Here is a tiny trained network, its code and every weight. The questions are about switching its units off for an input and a class, where a switched-off unit gives its printed mean instead of its output.

import numpy as np


def w(rows, s, z=0):
    codes = np.array(rows[::2]) - 128.0
    scale = np.full(codes.shape[1], s)
    scale[-1] = z or s
    return codes * scale


def f(y):
    return y / 2 * (1 + np.tanh(0.7978845608 * (y + 0.044715 * y**3)))


def log_softmax(a):
    a = a - a.max(-1, keepdims=True)
    return a - np.log(np.exp(a).sum(-1, keepdims=True))


def net(x, mask):
    res = np.array(x, float).reshape(1, 8) / 4 @ E
    y = f(res @ A[0][:, :-1].T + A[0][:, -1])
    res = res + np.where(mask, y, B[0][:, -1]) @ B[0][:, :-1]
    return log_softmax(res[-1] @ U[:, :-1].T + U[:, -1])


A, B = {}, {}
E = w([
[46,152,238],'x0',
[140,133,134],'x1',
[162,2,176],'x2',
[138,134,137],'x3',
[172,151,166],'x4',
[130,128,126],'x5',
[183,161,174],'x6',
[92,110,101],'x7',
],0.008)
A[0] = w([
[143,63,162,141],'n1',
[94,115,110,253],'n2',
[225,120,7,95],'n3',
[90,133,166,60],'n4',
[139,169,118,113],'n5',
[69,109,66,175],'n6',
[102,165,74,68],'n7',
[161,51,156,104],'n8',
[158,123,124,63],'n9',
],0.013,0.0055)
B[0] = w([
[129,233,73,190],'n1',
[254,111,162,194],'n2',
[61,95,215,254],'n3',
[56,72,170,141],'n4',
[108,184,64,146],'n5',
[148,129,125,193],'n6',
[101,154,131,156],'n7',
[64,187,74,196],'n8',
[100,140,131,125],'n9',
],0.0095,0.0085)
U = w([
[46,101,216,32],'0',
[148,146,120,253],'1',
[57,211,9,36],'2',
[159,136,133,189],'3',
],0.013,0.0055)

Each question gives the input, the list of numbers given to net, and the class t.
The units are the neurons (one row each of A and B). Each row of codes is followed by its name. A weight is (code - 128) times the scale printed after its matrix; where a second scale follows, it is the last column's (A, B and U).
mask holds one flag per neuron, in row order. A switched-off neuron (its flag False) gives its mean, the last column of its row in B, instead of its output. The means were averaged over made-up inputs and are rounded, as every weight is.
A unit's drop is (log p(t) with every unit on - log p(t) with that unit switched off) / (log p(t) with every unit on - log p(t) with every unit switched off).
The circuit of an input: a set's keep is (log p(t) with only the set's units on - log p(t) with every unit switched off) / (log p(t) with every unit on - log p(t) with every unit switched off). Starting from all 9 units, units are removed one at a time, each time the one whose removal leaves the highest keep (on an exact tie, the one counted first), for as long as the keep stays at least 0.8.
units of the circuit, in order: the units of the circuit, biggest drop first
most important unit: the unit with the biggest drop
top k neurons: the k neurons with the biggest drops, biggest first
drop of u: that unit's drop, to one decimal
input [-8,-2,1,8,-8,-5,0,6], class 0: most important unit : n3
input [-6,4,-7,-8,1,-2,-7,-6], class 3: top 2 neurons : n3; n8
input [-1,-5,-3,-5,-6,-7,0,-3], class 1: units of the circuit, in order : n8; n1; n3
input [4,-7,5,-8,-2,7,-8,3], class 3: units of the circuit, in order : n2; n3
input [1,-2,4,-6,-8,-4,-5,2], class 1: top 2 neurons : n2; n3
input [-4,-4,-6,-8,-3,3,-5,-8], class 3: units of the circuit, in order : n8; n1
input [-1,4,6,-3,-5,-6,0,4], class 2: top 3 neurons : n8; n1; n3
input [0,1,5,-2,0,-7,1,-5], class 2: top 4 neurons : n8; n1; n3; n2
input [-2,1,6,1,1,-2,5,1], class 2: top 3 neurons : n8; n1; n2
input [5,1,8,-3,-3,4,-1,5], class 2: units of the circuit, in order : n1; n8
input [1,-4,-5,-6,-1,6,-6,1], class 3: units of the circuit, in order : n2; n8
input [-5,1,-6,1,-7,-3,2,7], class 1: top 3 neurons : n2; n8; n3
input [2,-1,-5,0,-8,-4,4,3], class 1: units of the circuit, in order : n8; n2
input [3,0,4,-2,-3,-4,-7,-4], class 2: top 3 neurons : n3; n1; n8
input [6,7,-6,7,-2,2,-7,-6], class 3: top neuron : n3
input [-4,-4,-1,2,1,3,-7,-6], class 0: top 2 neurons : n3; n1
input [3,6,-6,-8,4,4,-5,-1], class 3: top 3 neurons : n8; n1; n2
input [-7,-2,5,3,-2,-2,-7,6], class 0: top 2 neurons : n3; n5
input [-6,1,5,-6,2,-7,-6,5], class 0: top 2 neurons : n3; n5
input [2,2,6,-7,2,2,-5,8], class 3: top 2 neurons : n2; n5
input [-6,8,1,3,3,7,-2,7], class 0: top neuron : n3
input [-7,-6,7,1,6,-6,2,4], class 0: drop of n1 : -0.3
input [-4,-6,-5,-7,-6,5,2,-3], class 3: drop of n3 : 0.1
input [1,2,7,6,-4,4,-3,-2], class 2: drop of n8 : 0.3
input [1,-1,8,4,7,5,-3,2], class 2: drop of n8 : 0.3
